[[111 132 131 103 134]
 [130 130 128 130 129]
 [131 128 131 127 129]
 [123 129 135 112 131]
 [137 145 121 142 142]]
->
[[137 145 121 142 142]
 [111 132 131 103 134]
 [130 130 128 130 129]
 [123 129 135 112 131]
 [131 128 131 127 129]]

[[129 118]
 [128 151]
 [128 107]
 [128 144]
 [129 121]
 [129 127]]
->
[[128 151]
 [128 144]
 [129 127]
 [129 121]
 [129 118]
 [128 107]]

[[114 143 144 100 153]
 [153 145 155 110 151]
 [144 109 115 104 155]]
->
[[153 145 155 110 151]
 [114 143 144 100 153]
 [144 109 115 104 155]]

[[126 131 122 101 125 142 136 125 120 126 128 129 139]
 [127 122 116 147 132 126 125 133 123 143 130 128 118]
 [127 127 133 145 131 118 124 132 131 116 120 126 136]
 [130 128 132 124 135 130 133 126 139 105 134 127 132]]
->
[[126 131 122 101 125 142 136 125 120 126 128 129 139]
 [130 128 132 124 135 130 133 126 139 105 134 127 132]
 [127 127 133 145 131 118 124 132 131 116 120 126 136]
 [127 122 116 147 132 126 125 133 123 143 130 128 118]]

[[122 104 154 119 154 127 116 113 154 132 104 114 117 126 104 128]
 [128 118 135 111 135 129 111 124 137 129 117 124 113 127 117 125]
 [122 102 148 139 149 129 141 114 148 128 103 114 141 129 103 126]
 [129 136 126 149 126 129 150 131 125 122 137 131 148 134 136 127]
 [130 128 124 140 124 126 139 130 123 125 128 131 139 126 128 126]
 [122 109 135 137 134 127 141 116 136 137 109 116 142 123 109 131]]
->
[[129 136 126 149 126 129 150 131 125 122 137 131 148 134 136 127]
 [130 128 124 140 124 126 139 130 123 125 128 131 139 126 128 126]
 [128 118 135 111 135 129 111 124 137 129 117 124 113 127 117 125]
 [122 109 135 137 134 127 141 116 136 137 109 116 142 123 109 131]
 [122 104 154 119 154 127 116 113 154 132 104 114 117 126 104 128]
 [122 102 148 139 149 129 141 114 148 128 103 114 141 129 103 126]]

[[120 110 130 129 119 115 110 126 109 124 114 113 127 122 125 128]
 [128 133 130 132 145 106 129 130 121 128 110 130 134 131 119 133]
 [138 135 146 142 131 146 131 140 130 143 135 132 141 144 147 141]
 [109 128 116 119 114 137 110 114 123 117 127 107 118 118 133 119]]
->
[[138 135 146 142 131 146 131 140 130 143 135 132 141 144 147 141]
 [128 133 130 132 145 106 129 130 121 128 110 130 134 131 119 133]
 [109 128 116 119 114 137 110 114 123 117 127 107 118 118 133 119]
 [120 110 130 129 119 115 110 126 109 124 114 113 127 122 125 128]]

[[128 113 104 106 139 117 141 147]
 [115 112 116 106 119 102 125 108]
 [117 126 131 131 109 125 108 106]
 [118 129 136 135 109 127 107 104]
 [130 130 130 130 130 130 131 130]]
->
[[130 130 130 130 130 130 131 130]
 [118 129 136 135 109 127 107 104]
 [117 126 131 131 109 125 108 106]
 [128 113 104 106 139 117 141 147]
 [115 112 116 106 119 102 125 108]]
---
[[133 131 130 141]
 [142 135 132 130]
 [118 123 114 118]
 [139 137 149 145]]
->
[[145 149 137 139]
 [118 114 123 118]
 [130 132 135 142]
 [141 130 131 133]]

[[139 120 135 106 133]
 [120 120 136 127 121]
 [122 132 121 122 135]
 [123 117 128 136 135]
 [130 122 121 132 125]
 [125 114 122 155 137]
 [148 137 154 131 129]
 [144 115 148 127 128]
 [121 136 126 121 127]
 [132 140 133 148 133]]
->
[[133 148 133 140 132]
 [127 121 126 136 121]
 [128 127 148 115 144]
 [129 131 154 137 148]
 [137 155 122 114 125]
 [125 132 121 122 130]
 [135 136 128 117 123]
 [135 122 121 132 122]
 [121 127 136 120 120]
 [133 106 135 120 139]]

[[134 112 145 127 146 126 128 137 141 120 142 140]
 [139 144 143 113 140 132 121 135 113 124 135 127]
 [146 107 137 121 105 127 144 146 129 127 110 104]
 [112 118 140 119 134 141 119 134 136 113 120 143]]
->
[[143 120 113 136 134 119 141 134 119 140 118 112]
 [104 110 127 129 146 144 127 105 121 137 107 146]
 [127 135 124 113 135 121 132 140 113 143 144 139]
 [140 142 120 141 137 128 126 146 127 145 112 134]]

[[140 124 108 139 114]
 [141 123 108 139 114]
 [154 119 116 132 128]
 [151 120 126 123 137]]
->
[[137 123 126 120 151]
 [128 132 116 119 154]
 [114 139 108 123 141]
 [114 139 108 124 140]]

[[129 142 112 128 144 146 153 123]
 [126 133 126 128 141 137 140 126]
 [123 135 129 128 149 140 144 127]
 [131 139 110 128 134 140 146 124]
 [129 141 111 128 139 142 149 125]
 [131 135 113 128 125 133 136 127]
 [134 127 120 128 118 127 127 125]
 [132 123 131 128 124 127 125 124]
 [130 134 116 128 125 131 134 128]
 [125 118 150 128 137 126 122 126]]
->
[[126 122 126 137 128 150 118 125]
 [128 134 131 125 128 116 134 130]
 [124 125 127 124 128 131 123 132]
 [125 127 127 118 128 120 127 134]
 [127 136 133 125 128 113 135 131]
 [125 149 142 139 128 111 141 129]
 [124 146 140 134 128 110 139 131]
 [127 144 140 149 128 129 135 123]
 [126 140 137 141 128 126 133 126]
 [123 153 146 144 128 112 142 129]]

[[125 124 114 130 120 141 105  98 136]
 [126 134 122 131 135 129 134 140 125]
 [126 134 132 125 135 119 150 145 120]
 [121 132 117 122 123 130 132 111 126]
 [126 134 131 125 135 119 149 146 120]
 [125 124 112 129 120 140 105  98 136]
 [123 125 111 125 120 137 115  98 133]
 [128 134 123 133 136 129 132 140 125]
 [120 129 115 122 122 130 129 104 128]
 [142 127 138 138 137 134 114 144 132]]
->
[[132 144 114 134 137 138 138 127 142]
 [128 104 129 130 122 122 115 129 120]
 [125 140 132 129 136 133 123 134 128]
 [133  98 115 137 120 125 111 125 123]
 [136  98 105 140 120 129 112 124 125]
 [120 146 149 119 135 125 131 134 126]
 [126 111 132 130 123 122 117 132 121]
 [120 145 150 119 135 125 132 134 126]
 [125 140 134 129 135 131 122 134 126]
 [136  98 105 141 120 130 114 124 125]]
---
[[132 104 108]
 [122 136 137]
 [125 133 133]
 [132 129 125]]
->
[[136 137]
 [133 133]]

[[132 122 122 111]
 [105 127 108 120]
 [105 149 126 121]
 [144 141 117 154]]
->
[[127 108]
 [149 126]]

[[106 141 150 123 128]
 [121 146 144 122 111]
 [133 124 111 106 150]]
->
[[146 144]
 [124 111]]

[[128 128 127 129 129]
 [111 110 115 120 146]
 [128 131 126 127 130]
 [125 110 107 141  98]]
->
[[110 115]
 [131 126]]

[[128 129 128 143]
 [130 129 138 134]
 [129 128 129 152]]
->
[[129 138]
 [128 129]]

[[118 115 118 101]
 [102 104 104 113]
 [152 149 134 155]
 [ 99 114 114 113]
 [110 110 105 135]]
->
[[104 104]
 [149 134]]
